Below are the code and all the weights of a small trained network. Each question names an input and a class and asks about switching units off, where a switched-off unit gives its printed mean instead of its output.

import numpy as np


def w(rows, s, z=0):
    codes = np.array(rows[::2]) - 128.0
    scale = np.full(codes.shape[1], s)
    scale[-1] = z or s
    return codes * scale


def f(y):
    return y / 2 * (1 + np.tanh(0.7978845608 * (y + 0.044715 * y**3)))


def log_softmax(a):
    a = a - a.max(-1, keepdims=True)
    return a - np.log(np.exp(a).sum(-1, keepdims=True))


def net(x, mask):
    res = np.array(x, float).reshape(1, 3) / 4 @ E
    y = f(res @ A[0][:, :-1].T + A[0][:, -1])
    res = res + np.where(mask, y, B[0][:, -1]) @ B[0][:, :-1]
    return log_softmax(res[-1] @ U[:, :-1].T + U[:, -1])


A, B = {}, {}
E = w([
[77,203,21,174,113,122,251],'x0',
[37,43,37,210,91,199,43],'x1',
[105,169,145,87,109,99,80],'x2',
],0.013)
A[0] = w([
[50,39,131,197,125,68,107,147],'N1',
[67,48,50,128,70,173,61,146],'N2',
[208,54,225,112,156,170,40,47],'N3',
[86,39,79,153,6,165,76,148],'N4',
[102,232,65,154,53,153,206,2],'N5',
[225,156,188,71,190,113,186,162],'N6',
],0.011,0.0041)
B[0] = w([
[139,85,149,106,96,100,142,199],'N1',
[165,81,189,72,72,105,156,254],'N2',
[40,130,52,225,137,253,73,212],'N3',
[181,113,144,123,83,110,143,249],'N4',
[51,106,76,176,159,213,106,243],'N5',
[210,137,181,41,114,88,131,226],'N6',
],0.014,0.02)
U = w([
[253,100,221,3,117,63,163,2],'0',
[2,114,48,213,197,188,123,254],'1',
],0.0095,0.00062)

Each question gives the input, the list of numbers given to net, and the class t.
The units are the neurons (one row each of A and B). Each row of codes is followed by its name. A weight is (code - 128) times the scale printed after its matrix; where a second scale follows, it is the last column's (A, B and U).
mask holds one flag per neuron, in row order. A switched-off neuron (its flag False) gives its mean, the last column of its row in B, instead of its output. The means were averaged over made-up inputs and are rounded, as every weight is.
A unit's drop is (log p(t) with every unit on - log p(t) with that unit switched off) / (log p(t) with every unit on - log p(t) with every unit switched off).
The circuit of an input: a set's keep is (log p(t) with only the set's units on - log p(t) with every unit switched off) / (log p(t) with every unit on - log p(t) with every unit switched off). Starting from all 6 units, units are removed one at a time, each time the one whose removal leaves the highest keep (on an exact tie, the one counted first), for as long as the keep stays at least 0.8.
circuit, biggest first: the units of the circuit, biggest drop first
top k neurons: the k neurons with the biggest drops, biggest first
drop when u is switched off: that unit's drop, to one decimal
input [7,8,6], class 0: circuit, biggest first -> [N2]
input [7,8,-5], class 0: top 3 neurons -> [N2 N4 N3]
input [2,-1,-6], class 1: top 2 neurons -> [N2 N4]
input [8,8,8], class 0: top 4 neurons -> [N2 N3 N4 N1]
input [5,5,4], class 0: top 3 neurons -> [N3 N2 N4]
input [-5,-4,-6], class 1: top 2 neurons -> [N3 N2]
input [8,-6,3], class 1: top 2 neurons -> [N5 N2]
input [-7,2,-8], class 1: drop when N3 is switched off -> 2.0
input [-5,7,1], class 0: drop when N2 is switched off -> 3.5
input [-2,1,5], class 1: drop when N2 is switched off -> 0.1
input [-5,8,2], class 0: drop when N2 is switched off -> 1.0
